Below are the code and all the weights of a small trained network. Each question names an input and a target symbol and asks about switching units off, where a switched-off unit gives its printed mean instead of its output.

import numpy as np


def w(rows, s, z=0):
    codes = np.array(rows[::2]) - 128.0
    scale = np.full(codes.shape[1], s)
    scale[-1] = z or s
    return codes * scale


def f(y):
    return np.maximum(y, 0)


def softmax(a):
    e = np.exp(a - a.max(-1, keepdims=True))
    return e / e.sum(-1, keepdims=True)


def log_softmax(a):
    a = a - a.max(-1, keepdims=True)
    return a - np.log(np.exp(a).sum(-1, keepdims=True))


def net(x, mask):
    ids = ['ΔΠΦγζθλμξτψω'.index(c) for c in x.split()]
    T = len(ids)
    res = E[ids] + P[:T]
    u = 0
    for l in range(2):
        q, k, v = (res @ M[l].T for M in (Q, K, V))
        z = softmax(np.where(np.tri(T) > 0, q @ k.T / 4**0.5, -1e9)) @ v
        res = res + np.where(mask[u], z, O[l][:, -1]) @ O[l][:, :-1]
        u += 1
        y = f(res @ A[l][:, :-1].T + A[l][:, -1])
        res = res + np.where(mask[u : u + 12], y, B[l][:, -1]) @ B[l][:, :-1]
        u += 12
    return log_softmax(res[-1] @ U[:, :-1].T + U[:, -1])


Q, K, V, O, A, B = {}, {}, {}, {}, {}, {}
E = w([
[81,196,156,84,219],'Δ',
[109,78,3,80,112],'Π',
[92,227,38,185,60],'Φ',
[204,254,28,102,221],'γ',
[170,224,177,243,135],'ζ',
[39,223,160,89,175],'θ',
[110,241,73,40,245],'λ',
[177,140,212,160,242],'μ',
[212,155,138,106,40],'ξ',
[220,52,134,59,147],'τ',
[95,48,163,169,86],'ψ',
[40,168,104,41,158],'ω',
],0.0046)
P = w([
[219,133,234,25,66],'0',
[185,142,205,26,86],'1',
[156,164,185,51,102],'2',
[129,168,162,60,123],'3',
[107,164,140,81,141],'4',
[93,162,114,111,160],'5',
[74,160,94,126,180],'6',
[59,158,76,147,204],'7',
[42,146,67,174,219],'8',
[35,140,48,190,237],'9',
[15,139,36,208,253],'10',
],0.0019)
Q[0] = w([
[22,200,48,56,75],'L0H1',
[121,220,175,252,58],'L0H1',
[127,217,226,97,230],'L0H1',
[101,97,143,173,200],'L0H1',
],0.024)
K[0] = w([
[117,195,2,105,106],'L0H1',
[127,208,188,208,60],'L0H1',
[191,193,150,141,234],'L0H1',
[82,120,154,159,177],'L0H1',
],0.03)
V[0] = w([
[254,193,131,42,42],'L0H1',
[109,136,151,87,116],'L0H1',
[183,193,71,99,184],'L0H1',
[215,216,42,101,205],'L0H1',
],0.0064)
O[0] = w([
[31,40,82,255,240,175],'L0H1',
[90,101,148,107,144,145],'L0H1',
[187,46,132,159,178,225],'L0H1',
[231,20,123,188,195,255],'L0H1',
],0.0053,0.0021)
A[0] = w([
[220,115,133,181,78,166],'L0N1',
[116,235,176,118,158,124],'L0N2',
[26,163,125,62,87,115],'L0N3',
[93,32,217,171,52,52],'L0N4',
[250,133,229,97,52,120],'L0N5',
[182,148,94,66,150,120],'L0N6',
[85,157,85,191,136,15],'L0N7',
[129,105,96,148,196,88],'L0N8',
[154,111,110,146,69,250],'L0N9',
[190,39,170,114,65,150],'L0N10',
[114,95,80,126,127,195],'L0N11',
[241,144,131,54,38,189],'L0N12',
],0.011,0.0022)
B[0] = w([
[133,143,135,143,47,170],'L0N1',
[83,118,189,82,97,162],'L0N2',
[102,157,2,128,122,181],'L0N3',
[201,81,233,136,109,166],'L0N4',
[225,185,200,58,107,151],'L0N5',
[169,85,142,78,135,187],'L0N6',
[144,81,130,100,181,135],'L0N7',
[138,155,104,178,203,251],'L0N8',
[68,109,93,162,94,189],'L0N9',
[142,50,179,97,124,161],'L0N10',
[128,144,69,145,116,212],'L0N11',
[117,20,168,173,153,148],'L0N12',
],0.024,0.0029)
Q[1] = w([
[156,102,215,146,25],'L1H1',
[145,250,114,122,129],'L1H1',
[127,100,177,45,132],'L1H1',
[222,108,103,136,153],'L1H1',
],0.021)
K[1] = w([
[107,123,234,193,54],'L1H1',
[185,249,131,126,170],'L1H1',
[83,101,207,86,166],'L1H1',
[214,75,129,122,134],'L1H1',
],0.019)
V[1] = w([
[2,162,102,176,134],'L1H1',
[178,156,106,180,29],'L1H1',
[86,86,147,100,151],'L1H1',
[93,150,118,121,180],'L1H1',
],0.0079)
O[1] = w([
[157,130,190,18,20,2],'L1H1',
[253,70,93,205,111,84],'L1H1',
[75,94,128,64,136,106],'L1H1',
[94,206,160,96,103,142],'L1H1',
],0.0055,0.0033)
A[1] = w([
[220,127,206,47,142,63],'L1N1',
[80,65,80,156,88,207],'L1N2',
[139,106,55,171,116,124],'L1N3',
[86,150,44,148,128,253],'L1N4',
[142,175,107,33,104,138],'L1N5',
[153,53,189,80,117,160],'L1N6',
[147,234,62,127,28,178],'L1N7',
[37,155,128,153,45,45],'L1N8',
[53,194,54,64,152,160],'L1N9',
[159,131,184,96,32,124],'L1N10',
[102,174,10,140,126,24],'L1N11',
[59,136,219,86,111,49],'L1N12',
],0.012,0.0033)
B[1] = w([
[97,203,189,76,175,144],'L1N1',
[159,102,140,36,132,230],'L1N2',
[75,91,143,130,166,227],'L1N3',
[115,181,49,101,171,254],'L1N4',
[141,77,138,49,110,155],'L1N5',
[112,117,184,179,93,175],'L1N6',
[79,195,133,131,10,180],'L1N7',
[47,139,59,139,155,159],'L1N8',
[252,120,126,145,117,237],'L1N9',
[154,152,109,232,130,159],'L1N10',
[101,95,223,185,107,221],'L1N11',
[84,44,100,184,130,147],'L1N12',
],0.026,0.009)
U = w([
[142,36,230,159,83,236],'Δ',
[116,92,76,4,191,148],'Π',
[33,192,68,99,106,225],'Φ',
[45,118,96,218,188,37],'γ',
[120,168,160,203,74,86],'ζ',
[130,85,46,167,91,38],'θ',
[223,179,73,154,166,218],'λ',
[119,207,213,85,140,99],'μ',
[124,146,119,134,117,48],'ξ',
[122,134,130,129,118,2],'τ',
[121,146,125,126,117,143],'ψ',
[178,151,148,79,67,28],'ω',
],0.0041,0.0026)

Each question gives the input, a string of symbols that net reads in full, and the target symbol t.
The units are the heads (4 rows each of Q, K, V and O) and the neurons (one row each of A and B). Each row of codes is followed by its name. A weight is (code - 128) times the scale printed after its matrix; where a second scale follows, it is the last column's (O, A, B and U).
mask holds one flag per unit, layer by layer, with each layer's heads first. A switched-off unit (its flag False) gives its mean, the last column of its rows in O or B, instead of its output. The means were averaged over made-up inputs and are rounded, as every weight is.
A unit's drop is (log p(t) with every unit on - log p(t) with that unit switched off) / (log p(t) with every unit on - log p(t) with every unit switched off).
The circuit of an input: a set's keep is (log p(t) with only the set's units on - log p(t) with every unit switched off) / (log p(t) with every unit on - log p(t) with every unit switched off). Starting from the 12 units with the biggest drops (on a tie, the unit counted first), units are removed one at a time, each time the one whose removal leaves the highest keep (on an exact tie, the one counted first), for as long as the keep stays at least 0.8.
circuit, biggest first: the units of the circuit, biggest drop first
most important unit: the unit with the biggest drop
top k neurons: the k neurons with the biggest drops, biggest first
top k neurons in layer l: the k neurons of layer l with the biggest drops, biggest first
input ψ μ τ, target Δ: top 2 neurons : L1N6, L1N4
input μ ζ θ θ γ τ ψ ω ω Δ Δ, target γ: top 2 neurons in layer 1 : L1N2, L1N11
input γ ξ μ Δ ψ γ, target γ: top 2 neurons in layer 0 : L0N1, L0N8
input μ λ ξ λ θ λ ξ ψ ζ ω ξ, target Φ: top neuron : L0N6
input Δ Δ Π τ λ Π θ Δ μ, target μ: circuit, biggest first : L0H1, L0N5, L1N1
input ψ Π ψ λ θ ξ ψ, target Φ: top 2 neurons : L0N3, L1N7
input γ ψ Φ λ λ λ ψ ξ, target Δ: circuit, biggest first : L1N4, L0N12
input θ τ ξ ω θ Δ ξ τ θ, target θ: top 4 neurons : L0N2, L1N12, L1N9, L1N8
input Φ ψ γ λ Π ζ ψ Π ζ μ, target μ: circuit, biggest first : L0H1, L1N1, L0N5
input τ μ Π τ ψ Π ξ λ ξ, target Π: top 4 neurons in layer 0 : L0N12, L0N3, L0N5, L0N8
input μ γ Φ ψ λ λ ψ λ Φ ξ, target Δ: circuit, biggest first : L0N12, L1N4, L0N10
input Π ψ ω ξ Δ ψ λ ψ ξ, target Π: top 2 neurons : L0N12, L1N2
input Δ Δ ζ, target ζ: circuit, biggest first : L0N1, L1N10, L1N7, L0N5
input μ Π Π, target Π: most important unit : L1N2
input τ Δ μ ω μ ψ Φ ξ ζ, target ζ: top 3 neurons : L0N1, L1N10, L0N2
input ψ λ ζ γ Π ζ λ ψ, target Π: top 2 neurons : L0N4, L0N5
input ψ ψ λ Φ Π, target Π: top 2 neurons in layer 0 : L0N12, L0N3
input Δ ψ ψ λ ψ λ θ λ, target λ: top 2 neurons : L1N9, L0N8
input ω Π ψ, target Δ: top 4 neurons : L0N4, L1N4, L1N6, L0N8
input θ ω τ τ, target Π: top 2 neurons : L1N11, L0N5
input ψ ψ Δ τ ξ τ Π λ λ τ Π, target λ: top 2 neurons in layer 0 : L0N6, L0N1
input ψ Π λ λ ψ θ θ Π, target λ: top 3 neurons : L1N9, L1N4, L0N8
